Here is a tiny trained network, its code and every weight. The questions are about switching its units off for an input and a class, where a switched-off unit gives its printed mean instead of its output.

import numpy as np


def w(rows, s, z=0):
    codes = np.array(rows[::2]) - 128.0
    scale = np.full(codes.shape[1], s)
    scale[-1] = z or s
    return codes * scale


def f(y):
    return y / 2 * (1 + np.tanh(0.7978845608 * (y + 0.044715 * y**3)))


def log_softmax(a):
    a = a - a.max(-1, keepdims=True)
    return a - np.log(np.exp(a).sum(-1, keepdims=True))


def net(x, mask):
    res = np.array(x, float).reshape(1, 6) / 4 @ E
    y = f(res @ A[0][:, :-1].T + A[0][:, -1])
    res = res + np.where(mask, y, B[0][:, -1]) @ B[0][:, :-1]
    return log_softmax(res[-1] @ U[:, :-1].T + U[:, -1])


A, B = {}, {}
E = w([
[213,120,5],'x0',
[255,181,186],'x1',
[171,38,171],'x2',
[215,58,154],'x3',
[174,169,102],'x4',
[102,79,249],'x5',
],0.0051)
A[0] = w([
[120,161,78,57],'N1',
[152,86,110,76],'N2',
[213,142,67,89],'N3',
[202,163,130,143],'N4',
[102,111,148,178],'N5',
[115,132,190,172],'N6',
[153,105,103,116],'N7',
[161,90,118,105],'N8',
[137,25,64,75],'N9',
[119,126,135,210],'N10',
[103,165,161,53],'N11',
[115,111,108,60],'N12',
[138,126,108,119],'N13',
[83,84,72,113],'N14',
[124,124,144,136],'N15',
[169,61,81,142],'N16',
[147,230,52,5],'N17',
[154,152,145,109],'N18',
[75,102,207,172],'N19',
[203,159,137,178],'N20',
[128,101,166,97],'N21',
[149,203,131,114],'N22',
[129,7,121,103],'N23',
[164,152,122,87],'N24',
[129,157,172,166],'N25',
[118,99,164,86],'N26',
[194,164,135,134],'N27',
[133,186,153,95],'N28',
[172,108,97,99],'N29',
],0.014,0.0035)
B[0] = w([
[155,158,122,164],'N1',
[104,148,74,146],'N2',
[88,56,126,254],'N3',
[179,57,173,217],'N4',
[135,125,165,160],'N5',
[93,138,175,186],'N6',
[93,115,112,155],'N7',
[103,149,95,159],'N8',
[29,195,7,198],'N9',
[124,124,160,157],'N10',
[99,134,86,133],'N11',
[129,145,98,120],'N12',
[120,129,125,139],'N13',
[110,142,139,182],'N14',
[133,131,134,134],'N15',
[33,116,71,213],'N16',
[246,166,83,233],'N17',
[141,108,129,142],'N18',
[114,96,190,229],'N19',
[177,53,190,228],'N20',
[155,150,132,152],'N21',
[160,110,103,172],'N22',
[119,236,28,210],'N23',
[150,92,116,150],'N24',
[95,123,149,162],'N25',
[150,153,132,149],'N26',
[184,64,169,203],'N27',
[116,113,91,143],'N28',
[102,107,103,175],'N29',
],0.019,0.0059)
U = w([
[69,194,78,169],'0',
[44,160,197,170],'1',
[133,248,233,64],'2',
[171,76,118,4],'3',
[123,96,128,229],'4',
[198,254,111,101],'5',
],0.011,0.0028)

Each question gives the input, the list of numbers given to net, and the class t.
The units are the neurons (one row each of A and B). Each row of codes is followed by its name. A weight is (code - 128) times the scale printed after its matrix; where a second scale follows, it is the last column's (A, B and U).
mask holds one flag per neuron, in row order. A switched-off neuron (its flag False) gives its mean, the last column of its row in B, instead of its output. The means were averaged over made-up inputs and are rounded, as every weight is.
A unit's drop is (log p(t) with every unit on - log p(t) with that unit switched off) / (log p(t) with every unit on - log p(t) with every unit switched off).
The circuit of an input: a set's keep is (log p(t) with only the set's units on - log p(t) with every unit switched off) / (log p(t) with every unit on - log p(t) with every unit switched off). Starting from the 12 units with the biggest drops (on a tie, the unit counted first), units are removed one at a time, each time the one whose removal leaves the highest keep (on an exact tie, the one counted first), for as long as the keep stays at least 0.8.
units of the circuit, in order: the units of the circuit, biggest drop first
unit that matters most: the unit with the biggest drop
top k neurons: the k neurons with the biggest drops, biggest first
drop when u is switched off: that unit's drop, to one decimal
input [-7,2,-5,8,8,3], class 2: units of the circuit, in order : [N3, N6]
input [8,-3,-8,-3,6,-6], class 5: top 2 neurons : [N17, N1]
input [-8,7,-4,-8,-5,-7], class 5: top 2 neurons : [N17, N3]
input [8,1,-8,2,-7,-5], class 3: units of the circuit, in order : [N3, N17, N23]
input [1,-2,-1,0,6,7], class 1: top 3 neurons : [N17, N23, N1]
input [8,6,-8,-4,-2,-8], class 3: unit that matters most : N3
input [-4,0,-7,-6,4,1], class 5: units of the circuit, in order : [N17, N3]
input [-2,8,6,2,-4,4], class 2: top 2 neurons : [N3, N6]
input [-7,6,-7,-5,-7,-4], class 5: top 2 neurons : [N3, N16]
input [8,1,-3,5,-8,-7], class 0: top 2 neurons : [N9, N16]
input [-4,8,-6,2,-8,0], class 2: top 2 neurons : [N3, N16]
input [5,3,0,-1,-8,6], class 1: top 2 neurons : [N17, N1]
input [-4,3,-3,6,-7,-1], class 2: top 3 neurons : [N3, N16, N9]
input [-8,-5,8,8,-8,-6], class 0: units of the circuit, in order : [N23]
input [6,4,2,-6,8,-3], class 3: drop when N21 is switched off : 0.0
input [-5,5,7,-6,-5,3], class 2: drop when N21 is switched off : 0.1
input [-1,-3,-8,7,5,7], class 1: drop when N23 is switched off : 0.3
